Read these off the grid that follows.
1) Give the bottom-left entry.
2) Give the entry directly above -790.
3) Give the bottom-right entry.
4) Give the 2nd entry on the diagonal from the top-right corner.
5) Give the top-right entry.
6) Give the largest entry in the last row.
7) Give the 1st entry, reading row by row.
8) Give the 2nd entry in reading order.
[[-420 -288  545 -881  375 -696  407  800  750 -752 -758  458 -870  662]
 [-695 -730  361 -658 -790  755 -224 -195  444  333 -383  559 -917 -423]]
1) -695
2) 375
3) -423
4) -917
5) 662
6) 755
7) -420
8) -288

Questions about the array below.
1) Report the entry just left of the largest entry.
2) Report the first entry in reading order.
3) Report the entry in the bottom-left corner.
4) Report the largest entry in the last column.
5) Report the 3rd entry, reading row by row.
6) Report the second entry on the diagonal from the top-right corner.
7) Report the bottom entry of the column that holds the largest entry.
8) Report the last entry, reading row by row.
[[ 23  19   5  15  27  24  22  20  19  24  26  23 -32  18 -41  19]
 [-11 -17 -12 -13  -9 -10  -7  -5  -4 -13 -10 -20  20 -11  25 -19]
 [-23 -22 -17 -18 -22 -26 -26 -23 -19 -26 -24 -17  27 -15  41 -17]
 [-10  -5  10   2  -6  -7   3  -6  -3 -12  -7 -12   8  -1   3   1]
 [-24 -23 -18 -19 -26 -23 -15 -20 -17 -24 -24 -26  30 -18  40 -16]
 [-20 -21  -8 -18 -17 -25 -11 -16 -13 -27 -21 -26  32 -15  35 -21]
 [-23 -20  -2 -15 -21 -22 -12 -19 -17 -23 -23 -22  18 -16  31 -16]]
1) -15
2) 23
3) -23
4) 19
5) 5
6) 25
7) 31
8) -16

Read these off the matrix that follows. Counting starts at 0.
1) Which number is the entry directly below -27?
2) Which number is the top-left entry?
3) Which number is the entry in row 2 and column 0?
4) Which number is the entry in row 0 and column 1?
5) Which number is the entry in row 0 and column 2?
6) Which number is the bottom-right entry?
[[-2, 3, 4, -6, 7, -6, 3, 5, 13],
 [-22, 15, -31, 3, -13, 7, -31, -27, -35],
 [-1, 16, 15, -13, -23, 0, -6, -14, -1]]
1) -14
2) -2
3) -1
4) 3
5) 4
6) -1

Read these off the matrix that follows.
1) Give the entry just right of 7.2.
2) Give the maximum.
3) Give the entry just right of -5.4.
4) Give the entry just right of -15.4.
5) Give the entry just left of -0.1.
[[ -6.1  -9.6   5.9  -3.4 -14.2  -2.1  -5.1  -0.9  -5.4   5.1   8.0  -5.8]
 [ -8.3 -10.0   7.8  -3.0 -16.9  -0.4  -5.1   0.3  -7.6   8.0   8.1  -7.0]
 [ 17.6   7.2   1.8  15.0   8.1  -4.4  19.6   8.6  24.2   0.1  18.7  18.9]
 [ -2.3   0.2 -15.4  -7.0   6.4  -7.1  -5.8  -9.5  -4.4 -15.3 -18.0  -4.3]
 [ -6.9  -8.3   6.4  -3.3 -13.4  -0.3  -4.3  -0.1  -6.7   6.5   6.0  -5.2]
 [-17.0  13.9   9.2   0.0  -0.3  20.8 -14.0  10.1 -17.7  12.2 -10.9
  -17.9]]
1) 1.8
2) 24.2
3) 5.1
4) -7.0
5) -4.3

A = (-1.513, 1.218, -1.948, 1.352, -1.285, -1.934, 1.673, -0.863, -0.485, 1.932, 1.033, 0.071)
What is the entry just left of 1.218?
Answer: -1.513
What is the entry just right of the largest entry?
Answer: 1.033
What is the entry just left of 1.033?
Answer: 1.932

W =
[[-26  11  28 -14  19  -7   6 -14]
 [ -5  -6  16 -17  15 -18  -8  -8]
 [  2 -10  16 -21  11 -19 -12  -6]
 [  9  16 -14  -3  18  -5 -14  21]
 [  4  14 -32  -8  -8   1  -8   8]]
Rows and columns are numbered from 0.
Give the entry at row 2, column 0.
A: 2
Give the entry in row 0 and column 0.
A: -26
The bottom entry of the column that holds the largest entry -> -32
Give the entry just right of the smallest entry.
A: -8
The entry in the bottom-left corner is 4
The entry directly above 14: 16
Give the bottom-right entry.
A: 8
The entry directly below the largest entry: 16
Give the entry directly below -19.
A: -5
The entry at row 1, column 1: -6
The entry directly above -19: -18
Give the entry at row 0, column 2.
A: 28
Give the entry just left of 1.
A: -8
Give the top-right entry.
A: -14
Give the entry in row 1 and column 0.
A: -5
The entry directly below -17: -21
